Here is a tiny trained network, its code and every weight. The questions are about switching its units off for an input and a class, where a switched-off unit gives its printed mean instead of its output.

import numpy as np


def w(rows, s, z=0):
    codes = np.array(rows[::2]) - 128.0
    scale = np.full(codes.shape[1], s)
    scale[-1] = z or s
    return codes * scale


def norm(h):
    return h / np.sqrt((h * h).mean(-1, keepdims=True) + 1e-5)


def f(y):
    return np.maximum(y, 0)


def log_softmax(a):
    a = a - a.max(-1, keepdims=True)
    return a - np.log(np.exp(a).sum(-1, keepdims=True))


def net(x, mask):
    res = np.array(x, float).reshape(1, 3) / 4 @ E
    u = 0
    for l in range(3):
        y = f(norm(res) @ A[l][:, :-1].T + A[l][:, -1])
        res = res + np.where(mask[u : u + 12], y, B[l][:, -1]) @ B[l][:, :-1]
        u += 12
    return log_softmax(norm(res)[-1] @ U[:, :-1].T + U[:, -1])


A, B = {}, {}
E = w([
[205,126,154],'x0',
[122,254,135],'x1',
[107,114,176],'x2',
],0.0064)
A[0] = w([
[55,118,203,77],'L0N0',
[119,139,10,103],'L0N1',
[153,149,135,109],'L0N2',
[36,136,83,5],'L0N3',
[185,138,167,8],'L0N4',
[122,154,99,103],'L0N5',
[137,119,108,124],'L0N6',
[146,119,70,106],'L0N7',
[178,135,43,42],'L0N8',
[132,126,219,101],'L0N9',
[163,145,85,121],'L0N10',
[165,135,89,117],'L0N11',
],0.012,0.0031)
B[0] = w([
[128,126,218,218],'L0N0',
[126,116,220,255],'L0N1',
[122,135,102,179],'L0N2',
[253,159,109,235],'L0N3',
[212,139,108,180],'L0N4',
[101,134,116,189],'L0N5',
[128,124,100,155],'L0N6',
[93,132,157,184],'L0N7',
[119,123,202,198],'L0N8',
[102,136,205,202],'L0N9',
[124,131,171,199],'L0N10',
[134,128,164,186],'L0N11',
],0.023,0.0033)
A[1] = w([
[67,23,82,88],'L1N0',
[42,196,115,85],'L1N1',
[97,172,105,65],'L1N2',
[208,99,121,7],'L1N3',
[108,71,181,116],'L1N4',
[91,155,67,197],'L1N5',
[152,184,182,91],'L1N6',
[116,124,117,64],'L1N7',
[115,140,98,79],'L1N8',
[179,63,83,171],'L1N9',
[117,143,187,127],'L1N10',
[41,2,92,103],'L1N11',
],0.0093,0.0015)
B[1] = w([
[248,96,86,146],'L1N0',
[144,161,78,147],'L1N1',
[116,161,111,135],'L1N2',
[141,129,65,162],'L1N3',
[191,118,104,208],'L1N4',
[105,146,186,131],'L1N5',
[89,105,71,254],'L1N6',
[146,127,152,128],'L1N7',
[113,133,157,128],'L1N8',
[155,160,184,146],'L1N9',
[136,112,79,231],'L1N10',
[220,56,104,157],'L1N11',
],0.016,0.0062)
A[2] = w([
[201,128,116,146],'L2N0',
[102,154,124,132],'L2N1',
[97,221,146,167],'L2N2',
[70,91,135,5],'L2N3',
[176,166,182,103],'L2N4',
[164,126,95,158],'L2N5',
[81,110,94,171],'L2N6',
[123,73,58,82],'L2N7',
[100,86,105,126],'L2N8',
[120,68,119,21],'L2N9',
[106,129,247,138],'L2N10',
[131,133,153,106],'L2N11',
],0.015,0.0019)
B[2] = w([
[98,199,135,254],'L2N0',
[176,142,110,147],'L2N1',
[225,62,153,201],'L2N2',
[163,132,104,130],'L2N3',
[81,157,196,246],'L2N4',
[100,171,118,190],'L2N5',
[101,123,174,137],'L2N6',
[70,157,89,149],'L2N7',
[147,174,121,132],'L2N8',
[165,69,124,148],'L2N9',
[15,4,128,228],'L2N10',
[110,108,133,152],'L2N11',
],0.018,0.0078)
U = w([
[103,58,195,181],'0',
[140,227,189,166],'1',
[251,134,128,143],'2',
[67,173,126,143],'3',
[109,120,71,1],'4',
[116,118,71,11],'5',
[112,114,57,20],'6',
[102,120,55,13],'7',
],0.017,0.0094)

Each question gives the input, the list of numbers given to net, and the class t.
The units are the neurons (one row each of A and B). Each row of codes is followed by its name. A weight is (code - 128) times the scale printed after its matrix; where a second scale follows, it is the last column's (A, B and U).
mask holds one flag per neuron, layer by layer. A switched-off neuron (its flag False) gives its mean, the last column of its row in B, instead of its output. The means were averaged over made-up inputs and are rounded, as every weight is.
A unit's drop is (log p(t) with every unit on - log p(t) with that unit switched off) / (log p(t) with every unit on - log p(t) with every unit switched off).
The circuit of an input: a set's keep is (log p(t) with only the set's units on - log p(t) with every unit switched off) / (log p(t) with every unit on - log p(t) with every unit switched off). Starting from the 12 units with the biggest drops (on a tie, the unit counted first), units are removed one at a time, each time the one whose removal leaves the highest keep (on an exact tie, the one counted first), for as long as the keep stays at least 0.8.
units of the circuit, in order: the units of the circuit, biggest drop first
most important unit: the unit with the biggest drop
top k neurons: the k neurons with the biggest drops, biggest first
top k neurons in layer l: the k neurons of layer l with the biggest drops, biggest first
input [-7,-7,-3], class 1: units of the circuit, in order => L2N10, L2N2
input [8,-5,7], class 1: units of the circuit, in order => L0N1, L2N10, L2N2
input [-6,3,-1], class 1: top neuron => L0N3
input [-3,-3,-3], class 3: top 2 neurons => L2N2, L0N3
input [-8,5,-3], class 1: top 3 neurons => L0N3, L0N1, L2N10
input [-7,6,-8], class 0: units of the circuit, in order => L0N1, L2N10
input [1,0,0], class 3: units of the circuit, in order => L0N1, L2N2
input [1,7,-6], class 2: top 2 neurons => L0N0, L2N2
input [4,-7,6], class 2: units of the circuit, in order => L0N1, L2N10
input [8,1,-5], class 1: top 2 neurons => L0N4, L0N1
input [-8,-1,5], class 1: top 2 neurons in layer 0 => L0N3, L0N1
input [2,7,5], class 2: top 2 neurons => L0N1, L2N10
input [6,8,-8], class 0: top 2 neurons in layer 1 => L1N4, L1N3
input [8,1,2], class 1: most important unit => L0N4
input [2,8,7], class 2: top 3 neurons in layer 1 => L1N1, L1N6, L1N10
input [4,5,-5], class 0: top 4 neurons in layer 0 => L0N3, L0N8, L0N10, L0N11
input [-1,5,0], class 2: top 2 neurons => L2N2, L2N10
input [2,3,2], class 3: top 2 neurons => L1N6, L0N0
input [7,-1,1], class 1: top 2 neurons => L0N4, L2N10
input [1,6,-6], class 0: most important unit => L0N1
input [4,8,-8], class 0: top 3 neurons => L0N8, L0N10, L0N11
